What each symbol does to the points:
g: goso->tuti, peze->nisu, dedi->bada, fuza->pome, fube->laga, kore->kiro, dape->vimi, doge->dupu, tazu->vuti, mini->pizu, bada->buki, geli->kade, disi->rive, gegi->gepe, poka->feni, zove->gope, sobu->zuta, fogi->vole, vuti->tefo, geza->vore, fulu->dofi, buki->busu, gero->tide, fila->novo, doma->zuse, lomi->dimu, kibo->vuku, digu->lugi, kezi->kodu, zuse->basu, riti->muvu, sida->demi, pizu->disi, dimu->safo, dema->deku, tefo->ludu, vilo->vama, demi->doma, tule->vusi, zura->tolo, fiva->riti, besi->bora, maze->bibo, repe->dani, gadi->besi, lifa->supa, gepe->sobu, giro->bemo, loku->tena, depe->lemo, gove->numa, rifo->duvu, nona->dera, setu->rata, tena->sate, keta->tazu, lupo->zove, zofo->pive, vire->mupo, vore->tozo, numa->gose, duvu->dema, vimu->setu, lugi->fulu, vuku->sida, redi->lola, laga->tule, rata->kove, dapo->fube, zovu->zofo, kega->mure, kove->loku, lola->vire, gaga->vimu, gabu->kapo, pome->mili, lobi->mini, sise->rodi, vusi->sura, seta->kape, busu->lobi, novo->radi, fepe->reve, tolo->fufe, dera->gegi, zaga->talu, mure->geli, safo->gadi, radi->zovu, feni->lomi, benu->kibo, zusa->mugo, kiro->fase, kure->voba, mugo->zuku, mupo->kare, sate->digu, doni->robo, bibo->redi, sini->gove, gose->vilo, kapo->sini, voba->tivo, vepi->rara, tide->teko, niso->poka, meva->lupo, kodu->zulo, zisu->sise, reve->nona, dupu->zisu, robo->ruve, pivi->vepi, rugo->benu, moda->fepe, zuku->vagu, nisu->meva, buvu->moda, pive->zusa, sura->rebu, basu->doge, zuta->peze, deku->rugo, mili->doni, kare->goso, mezu->seta, rive->rifo, pano->gero, tivo->maze, bame->kega, vama->repe, vagu->fogi, vole->zura, rebu->depe, lege->niso, teko->zape, tozo->keta, ruve->pivi, kape->kure, rodi->gaga, ludu->tubi, bemo->dedi, gope->bame, zape->lifa, muvu->kezi, lemo->fuza, dofi->buvu, dani->kore, talu->mezu, misi->dape, tuti->geza, vimi->fila, tubi->misi, supa->gabu, zulo->pano, fufe->lege, fase->zaga, bora->fiva, rara->giro, kade->dapo
t: goso->lugi, peze->talu, dedi->zovu, fuza->tazu, fube->mupo, kore->demi, dape->zuta, doge->fiva, tazu->reve, mini->zuku, bada->zofo, geli->redi, disi->fogi, gegi->kore, poka->depe, zove->kure, sobu->fase, fogi->dapo, vuti->nona, geza->dofi, fulu->sini, buki->pive, gero->buki, fila->nisu, doma->gadi, lomi->fuza, kibo->feni, digu->gabu, kezi->giro, zuse->besi, riti->vepi, sida->dimu, pizu->vagu, dimu->pome, dema->fufe, tefo->dera, vilo->benu, demi->safo, tule->goso, zura->laga, fiva->pivi, besi->robo, maze->setu, repe->vuku, gadi->doni, lifa->pizu, gepe->kiro, giro->novo, loku->zape, depe->tozo, gove->dema, rifo->zura, nona->repe, setu->gero, tena->lifa, keta->fepe, lupo->kape, zofo->gope, vire->tena, vore->buvu, numa->deku, duvu->tolo, vimu->pano, lugi->kapo, vuku->lomi, redi->kove, laga->kare, rata->tide, dapo->vire, zovu->zove, kega->maze, kove->teko, lola->loku, gaga->zulo, gabu->rive, pome->vuti, lobi->mugo, sise->kezi, vusi->tuti, seta->zisu, busu->zusa, novo->meva, fepe->vilo, tolo->tule, dera->dani, zaga->basu, mure->bibo, safo->mili, radi->lupo, feni->lemo, benu->poka, zusa->kega, kiro->doma, kure->rodi, mugo->mure, mupo->sate, sate->supa, doni->ludu, bibo->rata, sini->duvu, gose->rugo, kapo->rifo, voba->gaga, vepi->vimi, tide->busu, niso->rebu, meva->seta, kodu->bemo, zisu->muvu, reve->vama, dupu->riti, robo->tubi, pivi->dape, rugo->niso, moda->gose, zuku->geli, nisu->mezu, buvu->numa, pive->bame, sura->geza, basu->bora, zuta->zaga, deku->lege, mili->tefo, kare->digu, mezu->dupu, rive->vole, pano->bada, tivo->vimu, bame->tivo, vama->kibo, vagu->kade, vole->fube, rebu->vore, lege->sura, teko->lobi, tozo->moda, ruve->misi, kape->sise, rodi->kodu, ludu->gegi, bemo->radi, gope->voba, zape->mini, muvu->rara, lemo->keta, dofi->gove, dani->sida, talu->doge, misi->sobu, tuti->fulu, vimi->peze, tubi->gepe, supa->disi, zulo->dedi, fufe->vusi, fase->zuse, bora->ruve, rara->fila, kade->lola
z: goso->zura, peze->pivi, dedi->rodi, fuza->kibo, fube->disi, kore->tefo, dape->bora, doge->zuta, tazu->feni, mini->kove, bada->gaga, geli->lobi, disi->tena, gegi->mili, poka->gose, zove->bemo, sobu->robo, fogi->lifa, vuti->lomi, geza->fufe, fulu->tule, buki->vimu, gero->tivo, fila->riti, doma->gegi, lomi->vama, kibo->fepe, digu->fube, kezi->seta, zuse->gepe, riti->talu, sida->nona, pizu->loku, dimu->repe, dema->fulu, tefo->dimu, vilo->tozo, demi->dera, tule->rifo, zura->gabu, fiva->zaga, besi->kiro, maze->pive, repe->tazu, gadi->kore, lifa->lola, gepe->doni, giro->zisu, loku->geli, depe->rugo, gove->tuti, rifo->digu, nona->fuza, setu->bame, tena->kade, keta->poka, lupo->giro, zofo->zulo, vire->vagu, vore->lege, numa->geza, duvu->lugi, vimu->gope, lugi->laga, vuku->reve, redi->mugo, laga->rive, rata->kega, dapo->pizu, zovu->kodu, kega->buki, kove->mure, lola->zuku, gaga->zove, gabu->mupo, pome->vuku, lobi->rata, sise->meva, vusi->duvu, seta->fila, busu->setu, novo->muvu, fepe->depe, tolo->kapo, dera->pome, zaga->misi, mure->busu, safo->dani, radi->kezi, feni->vilo, benu->moda, zusa->gero, kiro->ludu, kure->radi, mugo->tide, mupo->fogi, sate->dapo, doni->demi, bibo->zusa, sini->goso, gose->vore, kapo->kare, voba->zovu, vepi->doge, tide->maze, niso->numa, meva->rara, kodu->kape, zisu->nisu, reve->lemo, dupu->peze, robo->doma, pivi->basu, rugo->buvu, moda->rebu, zuku->teko, nisu->vepi, buvu->sura, pive->pano, sura->dema, basu->sobu, zuta->ruve, deku->dofi, mili->sida, kare->vole, mezu->vimi, rive->sate, pano->voba, tivo->zofo, bame->bada, vama->keta, vagu->zape, vole->supa, rebu->deku, lege->gove, teko->bibo, tozo->niso, ruve->zuse, kape->novo, rodi->lupo, ludu->safo, bemo->sise, gope->dedi, zape->redi, muvu->mezu, lemo->benu, dofi->vusi, dani->vuti, talu->dape, misi->besi, tuti->tolo, vimi->fiva, tubi->gadi, supa->vire, zulo->kure, fufe->sini, fase->tubi, bora->fase, rara->dupu, kade->mini
o: goso->gabu, peze->basu, dedi->lupo, fuza->fepe, fube->tena, kore->dimu, dape->fase, doge->ruve, tazu->vilo, mini->mure, bada->zove, geli->rata, disi->kade, gegi->sida, poka->vore, zove->sise, sobu->doma, fogi->lola, vuti->vama, geza->sini, fulu->rifo, buki->gope, gero->zofo, fila->talu, doma->mili, lomi->keta, kibo->depe, digu->disi, kezi->fila, zuse->doni, riti->dape, sida->fuza, pizu->geli, dimu->tazu, dema->tule, tefo->repe, vilo->niso, demi->pome, tule->digu, zura->mupo, fiva->misi, besi->ludu, maze->pano, repe->feni, gadi->tefo, lifa->zuku, gepe->demi, giro->nisu, loku->lobi, depe->buvu, gove->tolo, rifo->fube, nona->kibo, setu->bada, tena->mini, keta->gose, lupo->zisu, zofo->kure, vire->zape, vore->gove, numa->fufe, duvu->laga, vimu->dedi, lugi->rive, vuku->lemo, redi->tide, laga->sate, rata->buki, dapo->loku, zovu->kape, kega->vimu, kove->busu, lola->teko, gaga->bemo, gabu->fogi, pome->reve, lobi->kega, sise->rara, vusi->lugi, seta->riti, busu->bame, novo->mezu, fepe->rugo, tolo->kare, dera->vuku, zaga->besi, mure->setu, safo->vuti, radi->seta, feni->tozo, benu->rebu, zusa->tivo, kiro->safo, kure->kezi, mugo->maze, mupo->lifa, sate->pizu, doni->dera, bibo->gero, sini->zura, gose->lege, kapo->vole, voba->kodu, vepi->zuta, tide->pive, niso->geza, meva->dupu, kodu->novo, zisu->vepi, reve->benu, dupu->pivi, robo->gegi, pivi->sobu, rugo->sura, moda->deku, zuku->bibo, nisu->doge, buvu->dema, pive->voba, sura->fulu, basu->robo, zuta->zuse, deku->vusi, mili->nona, kare->supa, mezu->fiva, rive->dapo, pano->zovu, tivo->zulo, bame->gaga, vama->poka, vagu->redi, vole->vire, rebu->dofi, lege->tuti, teko->zusa, tozo->numa, ruve->gepe, kape->muvu, rodi->giro, ludu->dani, bemo->meva, gope->rodi, zape->mugo, muvu->vimi, lemo->moda, dofi->duvu, dani->lomi, talu->bora, misi->kiro, tuti->kapo, vimi->zaga, tubi->kore, supa->vagu, zulo->radi, fufe->goso, fase->gadi, bora->tubi, rara->peze, kade->kove

The rows follow the links: the fewer symbols apart two points are, the more alike their rows tend to be.

Each row is also shifted at random along 7 hidden directions that mean nothing.

Rows with their points:
-14 -3 -4 7 -7 -5 1 11 -10 -12 -19 9 3 10 2 12 13 -4 -7 1 12 -26 1 26 -10 12 -27 10 -3 -35 23 17 18 -2 -4 8 13 -26 0 10 11 -5 3 -4 9 4 -13 -13 -1 14 5 -> riti
45 -2 1 -2 -12 9 -1 8 9 -3 0 -6 6 -1 14 3 8 -6 2 0 -19 -11 7 11 -8 0 -2 6 10 1 2 -5 11 -12 -14 -14 -7 -36 10 19 16 8 -9 -3 -11 -7 -15 17 -7 -5 6 -> lemo
31 -10 -24 -7 18 4 -11 -21 16 0 -35 -10 10 -21 -4 14 -11 -2 -6 -14 -37 38 -8 -2 19 7 -23 -5 15 -33 36 -3 17 -15 -26 15 8 -9 -4 9 23 -2 -34 46 -25 9 18 -32 0 -20 -3 -> feni
21 7 2 16 5 -2 7 8 10 25 12 0 15 5 0 -13 10 -3 18 9 -41 -4 -4 7 -14 9 -5 6 -11 10 8 -4 22 5 0 -5 0 -4 -1 -5 16 2 -6 6 5 -5 1 -11 -4 1 11 -> radi
-3 -2 -6 -1 1 19 16 -6 -4 3 3 -2 3 12 15 7 22 8 -5 -2 -19 -17 -11 -10 -7 3 1 -2 -9 -17 12 0 -6 -7 26 -7 0 -39 1 1 8 6 1 1 6 -4 -17 16 1 4 1 -> loku
-28 -9 -8 2 18 -23 -5 -8 -1 -18 -15 0 -4 -11 -25 4 -26 1 19 -9 22 20 8 9 12 1 -6 -1 -6 -18 3 17 13 8 -16 22 9 34 -10 -14 0 -6 -3 10 0 8 21 -28 7 -2 -8 -> giro
21 -6 -3 0 4 10 10 -3 -12 -18 -21 10 -2 5 13 25 6 5 -10 -5 11 -7 -8 10 1 8 -9 -2 -4 -33 7 21 -2 -9 16 8 3 -19 -2 -1 4 -6 10 -11 9 8 -8 -3 6 14 3 -> pano
66 11 1 13 -6 12 8 12 23 -1 -5 8 3 4 -23 2 16 -13 0 18 -5 5 4 10 -23 13 -14 0 7 -10 -6 1 9 -4 -4 20 -2 0 5 12 26 0 0 15 -2 10 -5 -12 -8 1 19 -> bora
17 0 0 -8 3 -7 -15 0 8 -2 -11 -10 2 -16 0 3 -13 -1 -2 -9 -8 24 -1 8 16 -6 -11 -10 15 4 4 1 5 -3 -20 4 -1 19 4 6 3 1 -16 11 -12 2 20 -20 7 -12 -2 -> depe
-5 7 -8 -8 7 16 5 -14 18 -6 5 -8 -2 1 -29 -7 4 6 -4 -3 2 2 3 -23 8 -5 3 -4 -4 -11 6 -13 -12 5 18 14 -1 1 -1 8 0 10 -8 35 -10 -1 -4 -1 -6 -12 -4 -> lugi
12 9 -9 -6 2 6 1 9 15 -20 -2 -5 -3 7 -25 -2 6 12 -15 -7 9 -7 -4 -1 12 2 -14 -9 -1 -25 9 5 1 2 19 20 -2 -2 2 12 9 7 -9 27 3 2 -12 -13 1 -1 -7 -> mupo
29 -2 -2 -3 18 11 10 -21 0 -1 -9 -3 2 -6 0 13 2 6 6 -9 -13 11 -7 -7 8 -1 -4 -8 -7 -18 12 8 -8 1 17 7 8 0 -5 -5 1 2 -5 13 -3 2 13 -14 8 -3 5 -> mugo
14 -1 3 -9 -3 -11 -13 4 -4 1 7 -2 -10 -9 8 -6 -19 3 -10 -2 12 25 -1 -13 10 -10 17 -13 15 30 -25 -7 -17 -2 -13 -6 -9 27 2 -8 -13 -3 -2 -11 -5 1 14 12 7 -8 -9 -> numa
-7 10 5 4 -10 6 0 -12 -15 11 -4 5 1 -7 24 24 4 -13 -7 7 5 -6 2 9 2 -3 -2 -2 3 3 5 -5 -26 10 7 -6 0 -16 -8 6 -14 -1 7 -13 -6 3 16 8 -2 2 18 -> ludu
42 1 -1 -8 3 3 0 6 17 -18 8 -8 -4 -1 -20 -11 -5 9 3 -8 5 2 7 -7 6 -5 6 -5 4 1 -9 -2 2 -3 2 5 -7 6 7 7 6 9 -8 13 -5 -5 -9 4 -1 -8 -7 -> zura
10 6 4 13 -14 5 8 15 12 5 20 11 -1 10 -10 -15 4 -11 9 21 9 -15 15 -2 -24 5 21 16 -5 22 -27 -15 4 2 -3 -7 -17 -9 2 3 4 1 17 -13 2 -2 -23 31 -18 5 7 -> basu
16 -18 -8 -10 -6 6 0 -8 -3 -31 -17 1 -9 -6 9 18 -7 -5 1 -7 20 1 13 3 -2 -3 9 4 12 -18 -8 5 -1 -19 -19 -4 -3 -30 5 11 7 2 1 -10 -14 2 -13 27 -4 -3 -6 -> reve
-22 12 11 6 -14 4 -4 -5 -12 41 17 7 3 0 22 -7 8 -13 -13 19 -12 -3 -4 -15 -8 -3 12 5 2 39 -5 -26 -23 10 3 -20 -2 0 -5 0 -22 -5 7 -13 -2 -4 10 17 -9 -1 12 -> dani
46 5 -5 12 8 -3 4 -4 0 10 -5 5 8 -4 4 10 -3 -4 7 3 -17 4 -1 9 1 8 -9 1 -6 -9 13 3 4 7 2 5 2 -6 -10 -2 7 -2 -7 8 -1 4 12 -12 -2 0 13 -> meva
-52 5 -18 -6 -8 -4 -8 11 9 -17 -5 -8 -2 9 -23 -5 7 5 -18 -4 12 -17 1 4 8 1 -21 -3 2 -29 23 -2 5 5 3 16 2 -18 0 17 12 9 -15 30 -2 2 -15 -8 -4 -5 -12 -> vore
-43 2 1 -5 -9 -2 -11 -3 -9 16 5 -11 8 -4 30 3 0 -1 -5 -7 -22 -13 -3 5 13 -8 1 5 2 15 15 -13 -2 2 -4 -24 -4 -23 0 8 -11 5 -7 -8 -6 -11 0 9 -2 -5 -3 -> moda
-18 20 10 13 0 0 6 -2 4 14 13 6 1 3 -26 -4 8 -8 5 15 15 -8 5 2 -7 1 -6 1 -12 7 -1 -4 -13 26 21 16 4 26 -8 -2 -11 0 11 8 7 4 15 -18 -5 4 17 -> seta
23 -2 -7 -7 -6 -1 -3 14 9 -18 4 -1 -13 6 -18 -10 0 5 -12 1 19 7 3 -11 -5 -1 3 -11 12 -2 -15 -1 -6 -7 -5 10 -3 4 7 4 10 4 -6 9 -2 2 -11 13 2 -5 -10 -> dofi
5 -11 -31 -2 24 -4 0 -15 -1 -15 -25 2 4 -3 -3 13 -19 13 -7 -19 -10 7 -8 -6 27 11 -8 3 -12 -46 33 6 14 -3 7 11 2 -20 -18 -6 6 -5 -14 30 -2 7 -4 -13 -2 -2 -15 -> gero
28 -9 -9 -6 -5 -3 -3 10 3 0 10 -3 -5 4 9 -16 -3 6 -5 -2 -12 3 -2 -16 -5 -2 15 -3 8 14 -9 -11 3 -12 -12 -15 -7 -15 5 0 8 3 -11 -1 -4 -7 -15 27 -2 -7 -13 -> dema
0 7 4 -8 -7 -3 -10 8 5 -11 -7 -7 -5 -5 -11 6 2 0 -14 -3 15 7 -2 10 8 -6 -20 -15 14 -7 2 7 -8 3 -3 15 4 15 7 11 2 3 -9 9 -3 4 12 -19 9 -4 1 -> niso
24 -12 -5 -7 -2 -13 -9 12 17 -31 -8 0 -15 -6 -35 -13 -18 -3 6 0 36 23 18 -2 -7 -2 5 -2 18 -1 -27 4 11 -11 -36 17 -3 29 10 3 12 -2 -4 6 -10 7 -4 3 -1 -8 -12 -> fuza
46 -1 -7 -3 -3 9 3 8 17 1 11 -7 0 7 -8 -18 10 5 -1 0 -20 -2 -1 -15 -10 1 3 -3 4 2 0 -11 6 -9 -2 -4 -3 -18 8 9 18 9 -15 18 -6 -6 -18 14 -5 -9 -5 -> sini
-43 18 4 4 9 9 6 -9 3 15 3 5 3 7 -26 -4 11 3 -14 7 7 -3 -11 -10 7 3 -10 -2 -14 -7 11 -3 -13 19 35 21 6 29 -9 -5 -16 -3 9 21 11 6 9 -31 -2 6 6 -> bame
-1 4 5 7 -9 4 5 6 10 -15 -1 6 -5 0 -21 5 4 -11 10 12 25 -5 16 13 -15 2 1 5 2 -5 -16 4 1 2 -5 13 -5 3 3 7 8 2 13 -4 -2 6 -5 4 -6 3 10 -> sobu
26 5 3 -8 -3 12 -1 -8 10 -20 -14 -5 -5 -11 -13 19 1 -6 -6 -2 18 12 8 6 7 -6 -11 -11 14 -15 -3 4 -15 -2 -1 18 0 5 5 15 4 5 -4 12 -14 8 11 -9 2 -8 8 -> vilo
3 1 24 -6 -14 12 1 -10 -15 5 0 7 -11 -7 17 12 8 -14 -7 12 25 8 5 -5 -14 -11 12 -3 14 25 -27 -3 -33 -4 -3 -9 2 13 8 1 -20 -5 20 -31 -5 3 12 18 3 3 14 -> repe
24 -7 3 1 2 0 7 11 3 4 10 -6 3 9 7 -13 10 9 10 -3 -24 -5 -7 -2 -12 2 2 -3 -3 5 -2 5 14 -9 1 -11 1 -9 9 -6 14 4 -5 -5 7 -9 -12 6 6 2 -5 -> mini
7 2 3 6 -5 -9 -4 6 5 2 2 0 3 -7 -1 0 -8 -10 15 5 -1 4 11 14 -5 0 2 5 4 12 -9 -2 9 3 -19 -3 -6 5 0 1 4 0 0 -7 -5 0 6 2 -4 -3 6 -> robo
21 -2 -7 11 9 -11 -1 -1 -2 10 -10 -1 14 -3 12 7 -2 -2 13 -4 -31 -3 -4 19 1 10 -19 6 -8 -16 28 8 24 2 -10 -3 9 -15 -7 -2 15 -2 -13 6 1 -1 8 -20 2 1 6 -> novo
-12 -22 -10 -17 0 13 5 -23 -21 -23 -18 -3 -9 -4 30 27 0 5 -7 -16 8 -1 -2 -10 6 -7 9 -4 6 -25 8 7 -18 -19 1 -13 5 -44 1 3 -3 2 0 -13 -10 0 -8 31 7 -2 -10 -> tuti
56 2 2 9 3 2 -1 3 13 14 -12 3 9 -9 1 4 2 -13 7 8 -27 23 -3 12 -11 10 -13 0 9 2 2 2 17 -8 -21 6 1 10 3 2 19 -6 -7 7 -6 7 14 -21 -1 -3 15 -> ruve
-19 -7 -20 -2 18 -3 0 -3 10 14 1 -8 8 4 -7 -17 -1 13 -1 -8 -39 14 -17 -19 8 7 -4 -4 -7 -11 21 -7 18 -5 2 3 3 -1 -5 -11 14 0 -19 32 1 -2 -3 -14 2 -9 -17 -> lola
3 4 0 0 16 6 10 -19 5 10 18 -1 -4 -4 -13 -10 -11 7 12 0 -1 14 1 -29 7 -7 27 -4 -13 18 -15 -12 -19 12 21 0 -5 22 -9 -16 -15 3 6 8 -1 -2 9 10 -2 -7 -1 -> lobi
25 0 11 8 5 -4 7 10 7 -2 1 4 -1 1 -13 -4 3 -2 16 6 1 11 0 10 -16 4 -4 -5 -1 4 -16 15 12 -2 -4 11 2 28 6 -10 12 -3 7 -8 10 4 6 -17 8 7 7 -> kure
26 7 -4 7 -5 16 11 -10 9 -11 -7 8 -3 -5 -9 22 4 -13 2 11 14 1 12 4 -7 3 3 1 1 -15 -7 -3 -15 3 8 13 -8 -16 -5 10 6 2 9 5 -9 10 2 12 -10 -1 17 -> zuse
27 14 3 13 -6 5 6 8 6 12 6 15 -1 8 -14 -6 8 -9 -10 20 10 -5 2 -3 -14 10 0 6 -3 7 -9 -9 -7 9 9 10 -4 8 -5 1 -2 -6 11 2 6 7 -4 1 -11 8 13 -> vimi
34 0 11 -1 9 3 8 2 5 0 1 -8 3 2 -7 -3 13 6 13 -4 -15 3 -7 6 -8 -1 -14 -10 -2 -5 4 15 8 -1 6 6 12 13 9 -3 12 4 -6 3 6 -4 8 -23 13 1 6 -> teko
-5 1 5 3 11 -4 -1 -10 -11 32 14 -4 14 -1 29 -10 -7 8 10 -7 -39 -7 -10 -7 13 -2 11 9 -15 24 13 -10 6 7 9 -28 -1 -3 -8 -13 -17 -1 -3 -9 5 -13 5 0 -1 1 -3 -> zusa

From each start, follow one symbol. Which point do you reach?
Answer with the point's name.
-21 6 -4 -3 -10 9 -3 -1 7 -1 3 -8 6 0 1 3 7 -3 -4 -2 -7 -17 6 5 5 -4 -4 5 1 -5 13 -11 0 2 2 -6 -5 -28 2 18 3 10 -7 10 -9 -6 -10 8 -9 -6 1
t -> poka
8 9 -17 5 -3 -4 -1 -5 8 -15 2 9 -10 -6 -23 6 -21 -7 -4 8 33 7 18 -9 8 0 16 -1 0 -3 -14 -13 -20 13 1 16 -15 0 -16 3 -5 1 4 13 -10 10 3 21 -14 -7 2
t -> ludu
11 17 25 13 -1 -5 4 14 9 18 9 -2 9 3 -19 -10 20 -8 18 13 -10 -4 -1 24 -19 2 -26 -4 -4 10 1 13 13 15 2 14 13 36 8 0 9 2 2 -1 12 -2 19 -42 9 6 22
t -> kezi
-11 12 -7 0 -16 21 10 3 22 -18 5 4 -8 12 -44 -6 19 -8 -11 16 31 -18 17 -10 -17 1 0 5 1 -17 -7 -14 -13 5 13 22 -5 -16 4 23 11 10 6 27 -8 5 -25 16 -18 -3 6
z -> feni
18 -1 -17 12 0 -8 0 12 15 -1 7 14 -3 6 -24 -19 -14 -4 0 12 8 5 10 -12 -9 13 17 14 -4 5 -15 -15 14 -1 -13 6 -14 2 -8 -5 8 -7 4 11 0 6 -19 18 -19 -1 -7
g -> riti
-24 6 -10 -1 -12 8 2 -6 -8 -20 -21 7 -6 3 -8 28 13 -9 -20 5 31 -16 4 13 -1 4 -24 -3 4 -41 20 8 -18 6 9 21 10 -28 -6 18 3 0 1 11 -4 12 0 -4 -3 4 11
g -> gadi
45 -11 -18 6 12 3 10 -4 3 -10 -8 11 -3 -1 4 8 -15 4 4 -2 -4 17 -2 -11 1 11 18 1 -5 -11 -11 3 6 -12 1 2 -12 -10 -9 -15 9 -7 5 -2 1 9 -9 17 -3 3 -7
z -> kure
-1 -16 -15 -4 -6 -6 -5 3 5 -18 3 3 -9 0 -5 -11 -19 -2 3 0 19 2 17 -14 -4 -1 27 12 7 7 -19 -14 5 -12 -25 -9 -13 -17 0 2 3 0 1 -3 -11 0 -23 41 -15 -7 -17
z -> vama
-6 17 -12 13 -4 -7 -5 2 15 26 24 3 5 -2 -13 -20 -14 -9 2 15 -12 2 9 -16 4 2 19 8 -7 29 -5 -34 -6 20 -1 -4 -18 2 -16 -1 -7 2 -4 20 -8 -1 3 16 -21 -12 3
g -> besi
-3 -3 -12 9 12 3 8 -21 -11 12 -6 3 10 -6 23 18 -6 -3 12 -3 -24 -3 -1 1 8 5 5 8 -15 -11 19 -3 -1 5 7 -11 0 -30 -17 -8 -2 -2 -1 -1 -4 0 8 7 -5 0 7
o -> fila
46 2 -9 -4 -2 -8 -14 13 10 5 -2 -6 2 -4 3 -7 -5 3 -15 -2 -19 18 -9 -2 8 2 -11 -13 15 5 6 -4 6 -6 -15 3 -3 3 3 6 13 1 -23 16 -6 1 6 -9 4 -10 -5
g -> moda
6 14 -10 -9 7 11 -6 -19 11 -9 -16 -3 -8 -15 -26 18 -8 -1 -23 -1 20 32 -3 -13 23 -6 -11 -22 11 -18 5 -5 -33 9 13 34 0 26 -9 7 -6 0 -10 37 -14 17 28 -23 3 -14 4
g -> benu
-4 -7 -17 6 15 6 11 -12 4 -2 -13 5 4 1 -4 10 -1 2 6 -1 -14 8 -5 -4 0 11 -1 2 -10 -26 12 4 10 -5 7 10 0 -13 -9 -8 13 -4 -1 15 0 8 -3 -6 -2 1 -2
o -> sise
-10 8 -20 3 4 4 -5 -20 -1 15 -13 7 0 -7 -4 11 -5 -8 -23 7 -3 18 -5 -18 11 6 -4 -4 3 -13 20 -18 -21 8 3 13 1 -6 -18 3 -6 -7 -10 31 -13 13 16 -5 -10 -10 5
g -> ludu
26 10 4 0 -6 16 -1 -3 12 16 -1 -8 12 -4 8 4 15 -8 -4 4 -31 -2 -2 5 -3 0 -12 1 8 2 15 -12 1 -2 -3 -5 -1 -19 6 18 10 6 -13 15 -12 -3 3 -7 -6 -9 13
t -> fepe
21 -10 -16 8 7 4 13 -14 -10 -5 -5 6 5 -2 27 22 -8 -1 15 -5 -15 -11 6 3 1 6 16 10 -13 -17 8 1 2 -4 5 -15 -8 -49 -13 -5 6 1 4 -12 -3 -1 -9 30 -7 3 3
z -> novo
-20 4 -12 -3 -1 -1 -7 2 8 18 12 -6 1 4 -6 -20 2 4 -15 3 -19 7 -9 -23 4 1 3 -5 3 12 7 -21 -4 2 1 -3 -3 0 -2 1 1 2 -15 24 -4 -2 -3 5 -5 -11 -10
z -> fufe
41 -12 15 -1 6 -13 -4 7 -20 1 -4 -1 3 -4 36 6 -11 8 10 -14 -10 -1 -6 17 7 -2 1 1 0 13 -4 20 13 -9 -9 -22 4 6 5 -11 -9 -6 3 -37 10 -8 6 -5 15 11 -3
z -> bame
